Each row is followed by its group and then its class within the group.
[ -2 -19 -51   1  -6  -1  -7 -13  31  -5   7   6 -21  36  10  17   5 -38
  -3  -3   4  -3   0  -4  15] => J210 (80)
[ -7  19 -26  13 -19   2   5   4  18  -1  31  -9   2   3   3  -8  -3  -2
  12   0 -14  -2   4  -9  26] => J169 (79)
[ -5  -6 -44   5 -19   4  -4 -22  13   5  -2  10  -4  12 -10   4  15 -11
  -9   3 -12   2  -4   8  24] => J210 (87)
[ -5  -9 -26  11  -6   9   9 -10  10  -7  23 -12   3 -21   3 -36  19   4
  -5   2 -30  12   3 -24  37] => J169 (88)
[  5  -3 -41 -11  -7  14 -12 -34  32   4   3   1   9  14   5  11  19 -20
   4  -3  -6   4   1  14  16] => J210 (87)
[  1 -31 -46  -5 -24   2  -6 -20  12  -1  -9   8  -5  -9  -6   3  12 -19
   5   1  -6  10  -7  11  28] => J210 (87)
[ -1   1 -75 -19 -12   8  -7 -22  34   2   6  16 -15  31   4  20 -20 -25
   2   3   1   0   1  -2  25] => J210 (87)
[  2  -1 -36  -2 -18  10 -13 -37  -3  -4   9  29 -12  14  -7   6  12 -16
  -1  -7  -2   6  -7   3  12] => J210 (80)
[ -5   0 -46  -2 -10   8  -7 -20  18  -1  -1  11  -9  42  -1  13   9 -24
  -3   2   8   0   1  -3  14] => J210 (80)
[ -8   4 -60  -9 -16  -2  17  -7  46 -10  34  -9 -12   9  20  -5 -10 -28
  -1   1   5  12   3 -42  30] => J169 (88)
[ -2  -9 -66  -4 -28   3  -7 -31  31  -2   2  13  -7  27  -2  13  18 -30
  -1 -12  -2  -2   1  -1  16] => J210 (80)
[ -1  -9 -38   0 -18   1 -10 -33  20   9  -3   8  -8  21  -6   3  24 -17
  10  -2  -4   4  -7  15  18] => J210 (87)
[ -1  -6 -33   8 -22   2  -4 -29  20   7   2   7  -3   5  -5   9  12 -26
  -7  -6  -1   0  -1  10  21] => J210 (80)
[ -2  -4 -42  11  -7   4  12   3  25 -14  34  -8 -12  -1   9 -10  -9 -17
  -2   2 -11  12   1 -37  24] => J169 (88)
[ -6  -5 -16  -3 -13  11  15  -3  -3   2  19 -10  -1  -5  -1 -13  -4   1
   0   2 -15   0   5 -12  27] => J169 (88)
[  6 -16 -62  -3 -16   4  -7 -28  20  -1   0   1   2  20  -3   4  17 -16
  -1  -1  -7   0  -9  16  23] => J210 (87)
[  5 -15 -28  -2 -22   3   9 -22  -4  14  -8   1   8  13 -23  -6  14  15
   0  -1 -15   6  -3  21  26] => J210 (80)
[  5 -10 -62  -1 -16   1  -4 -28  26  -5  -5  15  -9  22  -5  12  21 -21
  -4  -1 -10   5  -5  -5  24] => J210 (87)

Each row is followed by its group and then its class within the group.
[-19   0 -20  -9 -13  10  -1  -2  -1  -3  -1  30 -15   3  -6  13   8 -15
 -12  15   9  27 -23  20  13] => J93 M
[  6   3 -19 -13 -20   9 -17  -7  -1  14   0   1 -25  -6   1  30  23   3
   1   8  29  27 -31  15   8] => J870 W
[-23  -1  -2   3 -20   2  -8   6  18  -7   9  53  -4   3  -5  -4  18 -20
   1  -4  19  34 -23   1   8] => J93 E
[  2   9  13  -4 -12  17  -2  -5 -10  13   9  37 -21   5  11  11   9  -3
   5  -7  24  20  -6   7   6] => J110 Y
[-12  10  -6  22 -12  17  -2   1  22  -3   9 -19   2   0  -1   9  10 -19
   5   4   5  25 -33  25  -4] => J471 T
[ -9   6 -14  10 -17  19  -1  -4  28   1   2 -31   7  -4  -2  21   3 -17
   1  15   7  31 -25  20   4] => J471 T
[ 13   7  -1  -7  -5  20   4 -14 -16  17   3  -4 -16   4  14   8  -7  -1
  -4   3   4   8   7  20   6] => J110 S
[ -9  13 -13   5 -19  39   3 -10  22   8   6 -31   2  -4  -6  27   5 -21
   1  24   2  32 -32  34  10] => J471 B
[  7  10 -14 -11 -23  25  -2 -11 -24  20   6  25 -49  -3  15  27   3   0
   3   3  24  23 -10  26   4] => J110 Y
[  5   2 -32 -23 -17  13 -10  -2   0  12  -2  -6 -27  -2  -1  31  12  -3
  -2  16  26  31 -32  30  16] => J870 W
[  9   3 -36 -33   0  11  -9 -16 -17  12 -13 -34 -31  -5  -8  47   3   6
 -11  31  16  15 -28  29  32] => J870 L
[-22   3  -5  35 -27  27   3 -11  34  -3   3 -22  -5  -9   0  19   5 -19
   3  15   9  35 -23  22  -9] => J471 T
[-30  -1 -11  14 -29  -8  -8  11  20  -5   3  69 -31  -3  -1  13  19 -19
   4  -8  46  54 -46  15   7] => J93 M
[-23   3  -9   1 -18   9  -5  -8   8   1  -2  43 -28   0  -2  18  15 -15
  -4   8  27  38 -24  15  13] => J93 M
[  8   0 -22 -31  -1  21 -12  -1   8  13  -4 -15 -18   0 -18  32  17   5
  -4  24  15  15 -28  26  21] => J870 L

Each row is followed by its group and then its class within the group.
[  9  -1 -12  11  -1  -9   5 -15  -5  -1  13  -7  -7  -3   0   9  15  -3
  -7   4  -7 -24   2  -1  -8] => A (17)
[ -3   9   3  37 -22  -9   2 -19  -5  23  22 -13 -18   1   3  -9 -11  10
  -5  -8 -27 -25   4  13  -8] => A (19)
[ -7 -17   9   7 -28   6  -2  10   7   5  24  -5  10   3 -17 -22  46  10
  -1 -14 -20  -4   2  -7  -1] => Z (11)
[-12  11  10  21  -1 -27  12  -7  -8  23   5  -7  -6 -11   2  -1   7 -28
 -10  -4 -26 -40   8   8  -3] => A (17)
[ -5  -7 -19  30 -16   1   0 -12  -1  25  11  -4  -1   9 -13   0   5 -10
  -4 -10   1 -22  -3  23   7] => A (16)
[ -3  -1  -3  42  -8  -7   6  -7   0  26  22 -12  -7   0   2  -7  10  -2
 -29  -3 -40 -23  21  17  -9] => A (16)
[ -6 -31 -11   3 -33   4  -9  -2   7  23  16   1  12  11 -18 -12  11  -7
   5   1 -20  17 -21 -12  15] => Z (11)
[  3 -23 -23  15 -30   7  -5   4   2  -1  14  -3  -2   8 -14 -16  39  -2
   7   1  -3  -2 -20  -3  -9] => Z (10)
[  0  -4  -1  36   1  10   4  -3  -6  31  11   3 -15  -1   4  -8  18  -6
  -6  -2  -6 -35   8  19 -22] => A (16)
[  7 -18 -31  -6 -46  -3 -15   2   5  10  13  -3  -6  10  -4 -12   6 -15
  12  -1  20  19  -8  -3   0] => Z (10)
[ -2 -23  -1   1 -29  -7  -9   1   8  14  24 -11   3   2 -10  10  38 -14
  34   3 -20   6  -7  -9   8] => Z (11)
[ -6   6  -7  24 -10   0   8 -17  -3  18  13  -6 -17   4   8  -4   6 -10
  -3 -15 -15 -27   3  23   3] => A (16)
[-15   6   9  37 -12   7  15  -3  13   3  18 -13 -10 -12   3 -18  24  -6
 -21  -3 -42 -30  24  -1   3] => A (17)
